Below are the code and all the weights of a small trained network. Each question names an input and a target symbol and asks about switching units off, where a switched-off unit gives its printed mean instead of its output.

import numpy as np


def w(rows, s, z=0):
    codes = np.array(rows[::2]) - 128.0
    scale = np.full(codes.shape[1], s)
    scale[-1] = z or s
    return codes * scale


def norm(h):
    return h / np.sqrt((h * h).mean(-1, keepdims=True) + 1e-5)


def f(y):
    return np.maximum(y, 0)


def softmax(a):
    e = np.exp(a - a.max(-1, keepdims=True))
    return e / e.sum(-1, keepdims=True)


def log_softmax(a):
    a = a - a.max(-1, keepdims=True)
    return a - np.log(np.exp(a).sum(-1, keepdims=True))


def net(x, mask):
    ids = ['βγδζηθπφω'.index(c) for c in x.split()]
    T = len(ids)
    res = E[ids] + P[:T]
    r = norm(res)
    for j in range(2):
        rows = slice(2 * j, 2 * j + 2)
        q, k, v = (r @ M[0][rows].T for M in (Q, K, V))
        z = softmax(np.where(np.tri(T) > 0, q @ k.T / 2**0.5, -1e9)) @ v
        o = O[0][rows]
        res = res + np.where(mask[j], z, o[:, -1]) @ o[:, :-1]
    y = f(norm(res) @ A[0][:, :-1].T + A[0][:, -1])
    res = res + np.where(mask[2:10], y, B[0][:, -1]) @ B[0][:, :-1]
    return log_softmax(norm(res)[-1] @ U[:, :-1].T + U[:, -1])


Q, K, V, O, A, B = {}, {}, {}, {}, {}, {}
E = w([
[116,50,138,150,209,154,138],'β',
[102,171,55,150,235,197,94],'γ',
[165,3,127,59,136,113,104],'δ',
[217,98,138,124,231,219,61],'ζ',
[114,113,151,85,202,101,99],'η',
[90,20,48,118,148,140,133],'θ',
[168,36,24,119,170,210,79],'π',
[41,146,59,82,196,101,105],'φ',
[148,148,55,39,193,152,31],'ω',
],0.0064)
P = w([
[137,166,143,188,56,78,134],'0',
[127,86,138,169,127,117,65],'1',
[101,113,153,146,162,100,104],'2',
[9,112,148,116,129,248,77],'3',
[113,120,146,142,157,93,129],'4',
[99,105,117,62,78,200,70],'5',
[123,121,141,120,169,108,148],'6',
[69,149,124,57,114,219,98],'7',
[133,126,126,116,162,94,172],'8',
[105,124,117,50,137,143,97],'9',
[154,137,108,140,141,81,185],'10',
[136,107,93,95,145,131,103],'11',
[173,167,105,147,108,83,202],'12',
[138,123,68,71,133,106,170],'13',
],0.011)
Q[0] = w([
[75,173,204,158,40,185,110],'H0',
[183,187,165,232,109,55,196],'H0',
[41,140,198,117,56,217,108],'H1',
[105,69,77,2,176,193,70],'H1',
],0.0087)
K[0] = w([
[75,66,152,79,217,150,73],'H0',
[59,119,176,168,60,151,10],'H0',
[113,88,140,59,224,136,132],'H1',
[203,159,78,96,165,110,249],'H1',
],0.011)
V[0] = w([
[74,147,130,238,191,215,174],'H0',
[227,192,219,112,188,131,74],'H0',
[80,213,2,41,127,123,40],'H1',
[61,179,178,115,133,80,196],'H1',
],0.01)
O[0] = w([
[157,126,178,149,205,66,214,5],'H0',
[118,93,60,190,146,87,83,105],'H0',
[253,155,128,175,83,157,78,27],'H1',
[96,66,168,206,143,203,179,88],'H1',
],0.014,0.0027)
A[0] = w([
[224,199,114,66,96,147,86,135],'N0',
[203,136,133,199,184,78,159,113],'N1',
[80,122,197,73,104,156,183,100],'N2',
[88,144,91,95,185,119,188,154],'N3',
[155,134,162,193,128,207,163,74],'N4',
[125,90,182,85,155,127,118,210],'N5',
[64,48,72,244,121,162,118,4],'N6',
[65,161,97,76,124,123,77,72],'N7',
],0.011,0.0037)
B[0] = w([
[87,117,199,159,123,79,136,253],'N0',
[152,155,56,60,135,177,132,193],'N1',
[138,192,100,178,167,154,86,215],'N2',
[136,108,166,148,113,128,80,239],'N3',
[118,9,135,106,93,97,163,185],'N4',
[140,182,105,145,116,158,137,217],'N5',
[150,213,112,166,70,75,200,207],'N6',
[142,89,101,81,96,128,167,254],'N7',
],0.013,0.0065)
U = w([
[44,91,196,162,215,157,171,195],'β',
[238,140,100,99,184,166,176,192],'γ',
[57,103,101,63,64,217,105,72],'δ',
[137,74,65,161,186,42,86,58],'ζ',
[120,184,99,219,56,136,214,76],'η',
[147,252,209,122,112,246,133,33],'θ',
[155,165,239,59,85,59,141,67],'π',
[150,22,229,160,83,190,159,202],'φ',
[184,138,151,219,115,148,1,251],'ω',
],0.0069,0.0017)

Each question gives the input, a string of symbols that net reads in full, and the target symbol t.
The units are the heads (2 rows each of Q, K, V and O) and the neurons (one row each of A and B). Each row of codes is followed by its name. A weight is (code - 128) times the scale printed after its matrix; where a second scale follows, it is the last column's (O, A, B and U).
mask holds one flag per unit, heads first, then neurons. A switched-off unit (its flag False) gives its mean, the last column of its rows in O or B, instead of its output. The means were averaged over made-up inputs and are rounded, as every weight is.
A unit's drop is (log p(t) with every unit on - log p(t) with that unit switched off) / (log p(t) with every unit on - log p(t) with every unit switched off).
The circuit of an input: a set's keep is (log p(t) with only the set's units on - log p(t) with every unit switched off) / (log p(t) with every unit on - log p(t) with every unit switched off). Starting from all 10 units, units are removed one at a time, each time the one whose removal leaves the highest keep (on an exact tie, the one counted first), for as long as the keep stays at least 0.8.
units of the circuit, in order: the units of the circuit, biggest drop first
which heads matter: for each layer, one digit per head in row order, 1 if its drop is at least 0.15 and else 0, layers parted by /
drop of u: that unit's drop, to one decimal
input η φ γ η, target γ: units of the circuit, in order => H0, H1, N1
input δ η η, target δ: units of the circuit, in order => H0
input δ θ φ δ δ γ ω δ θ β ω θ, target ω: which heads matter => 01
input ω π ω β φ π, target φ: which heads matter => 01
input δ π δ, target δ: which heads matter => 10
input η β γ θ π β η, target η: units of the circuit, in order => N6, H1, H0
input η η ω π π δ δ δ δ ζ φ β, target φ: units of the circuit, in order => H1, N4
input δ η β π η γ, target η: units of the circuit, in order => N6, H0
input π η δ π δ ζ β, target π: units of the circuit, in order => H1, N0
input δ φ η π δ φ η δ ζ δ θ ω, target θ: units of the circuit, in order => H0, N2
input δ γ η φ γ φ β β δ δ η δ, target η: units of the circuit, in order => N6, H1
input γ δ π β β β β, target γ: units of the circuit, in order => H0, N1
input φ δ ω η ω δ β ω θ π δ π η ω, target η: units of the circuit, in order => H1, N6
input π γ δ γ φ φ β ζ π φ δ, target π: drop of N0 => 0.2
input β β ζ δ ζ β β φ β ω γ, target β: drop of H0 => 0.1
input δ β ζ π β π θ γ, target θ: drop of H0 => 1.7
